Below is a small trained network, with its code and all its weights. Each question gives an input and a target symbol and asks what happens when units are switched off, that is, made to give their printed mean instead of their output.

import numpy as np


def w(rows, s, z=0):
    codes = np.array(rows[::2]) - 128.0
    scale = np.full(codes.shape[1], s)
    scale[-1] = z or s
    return codes * scale


def f(y):
    return np.maximum(y, 0)


def softmax(a):
    e = np.exp(a - a.max(-1, keepdims=True))
    return e / e.sum(-1, keepdims=True)


def log_softmax(a):
    a = a - a.max(-1, keepdims=True)
    return a - np.log(np.exp(a).sum(-1, keepdims=True))


def net(x, mask):
    ids = ['γεζηθπτφψ'.index(c) for c in x.split()]
    T = len(ids)
    res = E[ids] + P[:T]
    u = 0
    for l in range(2):
        r = res
        for j in range(2):
            rows = slice(3 * j, 3 * j + 3)
            q, k, v = (r @ M[l][rows].T for M in (Q, K, V))
            z = softmax(np.where(np.tri(T) > 0, q @ k.T / 3**0.5, -1e9)) @ v
            o = O[l][rows]
            res = res + np.where(mask[u + j], z, o[:, -1]) @ o[:, :-1]
        u += 2
        y = f(res @ A[l][:, :-1].T + A[l][:, -1])
        res = res + np.where(mask[u : u + 4], y, B[l][:, -1]) @ B[l][:, :-1]
        u += 4
    return log_softmax(res[-1] @ U[:, :-1].T + U[:, -1])


Q, K, V, O, A, B = {}, {}, {}, {}, {}, {}
E = w([
[177,152,136,106,48,100,123,138,168,168,137,98],'γ',
[165,247,119,161,235,167,112,118,195,126,153,89],'ε',
[143,121,79,174,153,80,122,217,133,102,61,136],'ζ',
[134,48,123,127,108,166,88,99,85,120,85,93],'η',
[48,200,176,136,95,197,151,157,109,147,159,142],'θ',
[103,116,167,212,163,133,162,80,192,128,62,123],'π',
[171,183,103,154,86,112,194,91,19,163,129,254],'τ',
[97,183,180,89,77,141,179,135,52,111,33,98],'φ',
[57,139,69,119,166,74,93,141,142,104,164,127],'ψ',
],0.021)
P = w([
[166,44,135,6,238,157,143,166,113,180,78,115],'0',
[136,123,156,88,131,157,54,172,80,129,48,118],'1',
[90,130,148,120,100,154,65,158,106,125,49,128],'2',
[64,139,124,142,71,125,84,137,106,129,74,127],'3',
[49,127,109,175,61,92,111,107,99,125,111,119],'4',
[20,122,88,190,61,87,151,90,114,99,142,110],'5',
[2,119,40,205,69,71,198,75,128,85,187,125],'6',
],0.0084)
Q[0] = w([
[247,200,116,113,243,151,162,108,187,109,197,112],'0.h0',
[120,169,119,111,137,158,114,121,99,78,126,145],'0.h0',
[91,142,205,110,119,98,156,101,95,84,135,119],'0.h0',
[129,48,78,72,178,100,130,123,147,136,219,166],'0.h1',
[255,74,54,25,175,144,71,124,96,90,209,96],'0.h1',
[118,92,193,146,141,192,227,107,126,97,196,158],'0.h1',
],0.0091)
K[0] = w([
[193,166,150,90,252,178,107,123,110,152,132,115],'0.h0',
[147,152,137,131,135,67,129,125,182,167,150,142],'0.h0',
[108,116,125,158,146,85,147,138,120,79,184,119],'0.h0',
[103,83,114,65,174,132,120,170,159,144,198,147],'0.h1',
[182,73,154,64,141,172,57,165,126,142,131,169],'0.h1',
[130,86,123,110,148,153,214,142,94,204,100,96],'0.h1',
],0.011)
V[0] = w([
[72,137,108,119,86,81,186,181,165,213,234,128],'0.h0',
[40,98,83,148,139,143,86,49,103,87,162,172],'0.h0',
[36,182,102,179,123,64,253,135,108,37,92,149],'0.h0',
[107,83,101,48,32,87,152,130,121,143,114,65],'0.h1',
[145,138,117,128,122,168,105,252,142,197,200,132],'0.h1',
[174,56,100,222,138,131,95,164,158,164,53,140],'0.h1',
],0.0065)
O[0] = w([
[127,200,138,187,85,136,79,163,135,111,59,160,131],'0.h0',
[160,139,130,101,204,187,30,62,213,204,139,146,5],'0.h0',
[179,204,175,78,177,104,152,165,95,61,152,200,157],'0.h0',
[132,144,74,78,98,112,30,158,76,22,243,115,157],'0.h1',
[196,222,112,129,86,132,115,28,183,59,25,125,90],'0.h1',
[194,2,147,171,134,89,179,184,179,73,159,172,176],'0.h1',
],0.007,0.0027)
A[0] = w([
[205,173,181,71,30,41,178,113,255,84,171,52,173],'0.n0',
[206,118,184,95,80,147,173,110,155,100,125,115,69],'0.n1',
[83,175,109,155,99,156,212,117,169,69,180,147,172],'0.n2',
[192,101,219,136,159,145,129,129,105,85,78,129,3],'0.n3',
],0.0065,0.0053)
B[0] = w([
[157,104,75,134,130,64,97,187,44,201,143,122,255],'0.n0',
[165,201,175,133,189,116,157,131,80,151,143,145,148],'0.n1',
[143,136,178,159,66,109,109,100,65,147,94,67,198],'0.n2',
[139,109,158,116,139,101,245,155,54,153,102,171,141],'0.n3',
],0.012,0.0082)
Q[1] = w([
[107,114,153,173,146,175,175,54,185,2,138,124],'1.h0',
[61,162,119,124,67,130,145,172,123,153,137,178],'1.h0',
[179,143,133,203,95,100,137,107,103,136,113,176],'1.h0',
[183,116,76,133,221,88,93,221,173,99,53,51],'1.h1',
[175,69,113,69,65,92,104,131,132,139,98,97],'1.h1',
[142,40,167,158,86,92,91,70,116,99,112,224],'1.h1',
],0.0086)
K[1] = w([
[194,159,144,83,196,193,139,158,129,163,147,125],'1.h0',
[85,163,102,150,165,98,132,84,107,81,203,164],'1.h0',
[156,133,136,216,106,126,157,92,82,120,169,107],'1.h0',
[162,160,62,138,236,97,109,208,180,57,55,62],'1.h1',
[147,110,133,99,124,164,81,195,91,164,91,68],'1.h1',
[121,2,170,132,122,125,117,99,103,140,86,183],'1.h1',
],0.0089)
V[1] = w([
[132,155,255,128,124,147,103,201,125,139,157,46],'1.h0',
[84,112,139,155,120,111,106,119,145,33,65,91],'1.h0',
[208,89,137,127,66,193,125,92,101,107,71,154],'1.h0',
[171,42,114,132,119,144,137,104,145,115,126,157],'1.h1',
[139,107,149,116,151,120,141,132,108,127,71,189],'1.h1',
[61,155,129,139,149,149,158,106,162,105,135,139],'1.h1',
],0.0089)
O[1] = w([
[190,132,151,25,8,179,232,153,127,73,120,23,166],'1.h0',
[118,65,240,31,74,92,89,119,82,20,56,159,86],'1.h0',
[97,152,2,147,6,138,246,49,181,117,181,227,107],'1.h0',
[157,226,145,75,112,85,140,176,73,148,105,96,71],'1.h1',
[108,92,72,72,111,76,40,82,146,246,183,69,139],'1.h1',
[190,106,42,115,75,237,153,188,20,206,88,136,2],'1.h1',
],0.0063,0.014)
A[1] = w([
[168,73,161,133,81,195,60,13,101,166,174,38,42],'1.n0',
[159,79,192,188,129,198,252,76,94,174,122,229,1],'1.n1',
[217,153,132,159,195,184,175,251,253,45,54,198,103],'1.n2',
[59,97,93,183,132,175,183,166,59,234,101,94,97],'1.n3',
],0.006)
B[1] = w([
[91,95,140,65,126,128,100,60,153,29,97,223,184],'1.n0',
[152,145,220,136,24,229,58,189,233,189,120,116,190],'1.n1',
[90,69,205,143,100,2,225,19,32,189,129,178,159],'1.n2',
[144,108,92,26,130,162,93,168,75,119,144,220,254],'1.n3',
],0.0089,0.007)
U = w([
[139,116,32,202,101,170,94,160,104,175,148,2,192],'γ',
[105,189,213,187,200,133,209,34,113,225,79,83,233],'ε',
[197,67,118,217,162,83,157,140,53,97,61,228,121],'ζ',
[102,12,92,159,135,134,107,28,142,146,157,107,74],'η',
[199,185,136,118,117,130,127,124,187,118,92,133,116],'θ',
[95,65,200,194,160,169,163,214,195,166,171,120,44],'π',
[19,159,105,165,155,133,161,125,120,161,161,173,52],'τ',
[84,173,141,112,163,132,174,159,56,110,172,125,4],'φ',
[118,150,169,167,202,141,58,148,109,148,70,130,144],'ψ',
],0.0067,0.0041)

Each question gives the input, a string of symbols that net reads in full, and the target symbol t.
The units are the heads (3 rows each of Q, K, V and O) and the neurons (one row each of A and B). Each row of codes is followed by its name. A weight is (code - 128) times the scale printed after its matrix; where a second scale follows, it is the last column's (O, A, B and U).
mask holds one flag per unit, layer by layer, with each layer's heads first. A switched-off unit (its flag False) gives its mean, the last column of its rows in O or B, instead of its output. The means were averaged over made-up inputs and are rounded, as every weight is.
A unit's drop is (log p(t) with every unit on - log p(t) with that unit switched off) / (log p(t) with every unit on - log p(t) with every unit switched off).
most important unit: the unit with the biggest drop
top k neurons: the k neurons with the biggest drops, biggest first
top k neurons in layer l: the k neurons of layer l with the biggest drops, biggest first
drop when u is switched off: that unit's drop, to one decimal
input γ ψ ψ γ, target ψ: most important unit -> 1.h0
input ζ θ ζ, target θ: top 3 neurons -> 0.n2, 0.n3, 0.n0
input η ε γ ε, target γ: top 2 neurons -> 0.n0, 0.n2
input γ ε ζ γ ψ ζ, target γ: top 2 neurons in layer 0 -> 0.n0, 0.n1
input ψ τ φ, target ψ: top 2 neurons in layer 0 -> 0.n2, 0.n0
input γ γ τ γ, target τ: top 2 neurons -> 0.n1, 0.n2
input ε ζ θ, target θ: top 2 neurons in layer 1 -> 1.n1, 1.n0
input ζ γ θ ζ γ, target θ: top 2 neurons -> 0.n2, 0.n1
input γ γ ε η γ, target ε: top 2 neurons -> 1.n3, 0.n0
input γ ψ π, target π: top 3 neurons -> 1.n1, 0.n0, 0.n3
input ζ η γ ζ γ θ θ, target θ: top 2 neurons in layer 0 -> 0.n2, 0.n0
input θ ε γ ζ γ, target ζ: top 3 neurons -> 0.n1, 0.n0, 1.n1
input η γ ε ζ ζ ψ ε, target ζ: top 2 neurons in layer 0 -> 0.n2, 0.n0
input ζ ζ φ ε γ ψ γ, target ψ: top neuron -> 0.n0
input ε ε ε γ γ ε, target γ: top 2 neurons -> 0.n0, 1.n2
input θ τ η γ π θ, target π: top 3 neurons -> 1.n1, 0.n0, 0.n2
input η θ θ ε, target ε: top 3 neurons -> 1.n2, 0.n0, 0.n3
input ψ η ε γ ε ζ η, target ε: top 2 neurons -> 1.n3, 0.n0
input ζ η ζ, target η: top 3 neurons in layer 0 -> 0.n3, 0.n1, 0.n0
input τ γ γ φ γ, target φ: top neuron -> 0.n0
input η γ γ θ γ, target θ: top 2 neurons in layer 0 -> 0.n2, 0.n1
input ζ γ ζ ψ ζ γ, target ζ: top 2 neurons in layer 0 -> 0.n0, 0.n1
input γ γ ε ζ γ, target ε: top 2 neurons in layer 0 -> 0.n1, 0.n0
input ζ γ φ ζ θ γ, target φ: drop when 0.h1 is switched off -> 0.2
input γ ζ γ ψ θ, target ψ: drop when 1.n0 is switched off -> 0.0
